[128 = 0]

[136 131 143  57 122 142 110 118 121 178  94 128 143 140 108 131  90  70
 112 117 128 171 174  75 186 100 159  78 108 167 126 118 137 144 117 100
 123 172 142 105 122 134 156 121 190 147 136  67 136 100 117 112]
zj/fh
[149 135 117 103  99 154 110 123 139 135 157 125 129 120  80 116  98 110
  90 105  97 154 114 109 167 136 149  79 117 172 135 110 135 130 112  98
 156 175 113 128 136 164 131 108 156 143 128  87 114 117 131 141]
zj/Lt
[151 136 124  86 122 153 100 125 135 138 125 114 123 153  89 131  87  99
 110 104 145 153 128  87 158 119 186 100 112 171 125 112 131 147  90  87
 136 184 121 112 136 147 141  82 150 182 154  42 110 121 142 136]
zj/Lt
[121 145 147  76 112 129 122 112 144 170  87 123 146 166 127 104 132  71
 128 158 177 187 173  82 175  97 160 134  90 149 100 141 149 138  78  98
 166 166 158 126 118 118 160 105 176 150 141  65 101 108 116 147]
ct/Ht
[ 54 131 132 112 128 152 128 112 103 146  90 141 120 137 123 102 106  91
 208 112 152 185 203 101 170  96  78 143 110 180 118 133 102 151  80 104
 132 159 183 142 144 154 109 100 146 120 152  63 126 106  98 147]
zc/fh
[124 122 129  92 117 166 117 127 128 162 171 131 133 112  84 135  83  67
  75 114 108 147 150 120 169 110 135  76 105 166 112 133 154 138 100 119
 152 159 119 109 120 138 147 128 190 144 121  99 104 100 113 115]
zj/Ht
[ 92 121 111 114 132 147 119 142 119 146  86 132 130 156 124 114  93  72
 188 109 141 163 164  84 156 103 167 136 137 183 134 132 110 164  62 104
 162 146 115 126 131 158 139  72 146 149 146  61 114 113 105 140]
zc/Ht
[133 130 135  82 123 156 117 124 122 121  56 121 113 167 124 126 103  74
  74 152 149 164 203  74 163 100 171  66  84 168 128 117 146 123 184  90
 107 174 131  84 103 111 152 109 156 178 152  46 120 103 127 124]
zj/fh
[131 109 116  66 129 168 165 117  97 186 103 139 129 119  91 125 101  14
 160 141  77 170 208 141 211  76  65 140 110 176  97 157  94 143  61 105
 123 105 115 124 136 121 161 210 214  66  79 182  88  74  87 113]
zj/Ht
[149 121 155  62 122 160  97 118 132 150  91 130 137 148  43 131  95  84
  89 127 117 141 171  68 169 113 179  70  87 173 124 100 151 131 120 104
 127 189 140  92 123 154 152 111 177 171 140  48 121 100 111 115]
zj/fh
[ 82 142 143  95 125 129 111 116 121 124  83 130 116 186 136 105 103 102
 171 120 165 170 159  98 135 127 200 162 108 185 118 132 132 164 115  39
 128 179 159 137 134 144 132  70 124 174 174  42 127 138 103 148]
zc/fh
[ 87 119 134  66 120 135 140 107 101 144  90 145 113 187 129 109  93  61
 180 138 150 184 170 119 152 123 143 179  83 162 114 159 104 155 105  80
 109 175 117 130 127 127 131 142 156 118 163 100 140 109  99 131]
zc/fh
[134 115 159  89 116 136 124 125 118 172  86 116 140 134 124 127 108  58
 113 133  99 143 177 102 165  86  85  91 105 138 115 133 119 122 112 120
 116 130 134 107 116 124 149 117 169 140 128 105 129  80 100 106]
zj/fh
[143 114 132  62 113 162 121 120 123 160 105 134 131 134  95 132  69  57
 133 100 113 177 145  84 184 105 147  76  89 173  98 132 134 148  83  97
 149 167 133 112 127 135 156 122 183 143 142  76 120 109 117 125]
zj/Ht
[ 78 122 140 118 117 136 131 110 110 145  51 132 125 170 131  86 111  91
 200 112 153 194 196  94 146 100 173 138 121 182 172 130  99 148 119  95
 131 182 125 119 154 155 135  65 127 150 167  33 131 120 114 146]
zc/fh
[115 124 145  56 132 149 128 113 120 147 104 133 125 153  93 130  91  85
 119 122 126 184 162  93 203 119 176 101  95 181 120  94 129 138 118 108
 119 192 116 105 124 132 145 135 161 140 142  62 112 113 121 132]
zj/fh
[142 139 148  45 142 140 123 132 129 141 132 131 131 159 114 134 105 106
 123 121 141 148  96 112 136 144 130  96 121 141 104 161 117 159 112  98
 121 148 127 123 122 125 148 149 155 145 146 115 111 125 116 105]
zj/Jj
[154 139 140  73 132 163  99 120 135 150 125 123 141 143 100 145  87 106
  90 114 124 149 114  75 145 128 170  55 108 162 118 117 144 146  94  99
 154 179 138 100 112 161 156  93 177 173 135  70  98 117 130 133]
zj/Ht
[ 77 152 138 120 116 122 125 113 120 143  75 122 124 161 118  87 104  79
 199 125 163 212 227  93 152  96 181 165 108 169 121 150 110 146  82 106
 136 150 174 137 130 145 123  72 147 138 148  37 122 118 108 165]
zc/fh
[142 124 133  77 130 157 102 123 140 150 113 120 126 137  73 131  85  61
  96 139 118 157 131  70 182 116 150  73 102 180 113 126 142 140 104  84
 163 168  95 106 129 171 146 131 170 171 135  80 115 115 130 137]
zj/Lt
[135 118 126  82 123 164 106 112 146 145 138 123 134 136  66 141  88  64
  98 140 100 133 158  93 172  97 157  71 100 183 121 118 136 135 101 101
 156 172 144 110 112 148 138 102 170 150 150  75 108 111 142 148]
zj/Lt
[124 152 145  78 117 114 128 132 122 147 117 137 150 155 127 117 138 103
  99 167 177 129 156 137 137 129 117 163 110 115 114 128 142 125 151 116
  99 102 130 123 113 101 140 168 160 117 128 120  99 114 127 140]
ct/Jj
[124 133 145  55 130 144 128 128 117 151  86 128 136 165 117 127  94  70
 107 132 134 145 144  72 157 118 138 102  95 156 115 131 138 143 115  91
 130 173 121  49 117 127 156 141 163 143 154  71 111 109  95 115]
zj/fh
[121 121 135  61 128 161 131 125 117 151 103 154 144 133  96 124  93  45
 119 142  98 157 157 115 174  93 112 110 104 162 112 141 128 144 100 111
 121 151 113 112 116 125 149 148 168 127 141 135 105  89 112 130]
zj/Lt
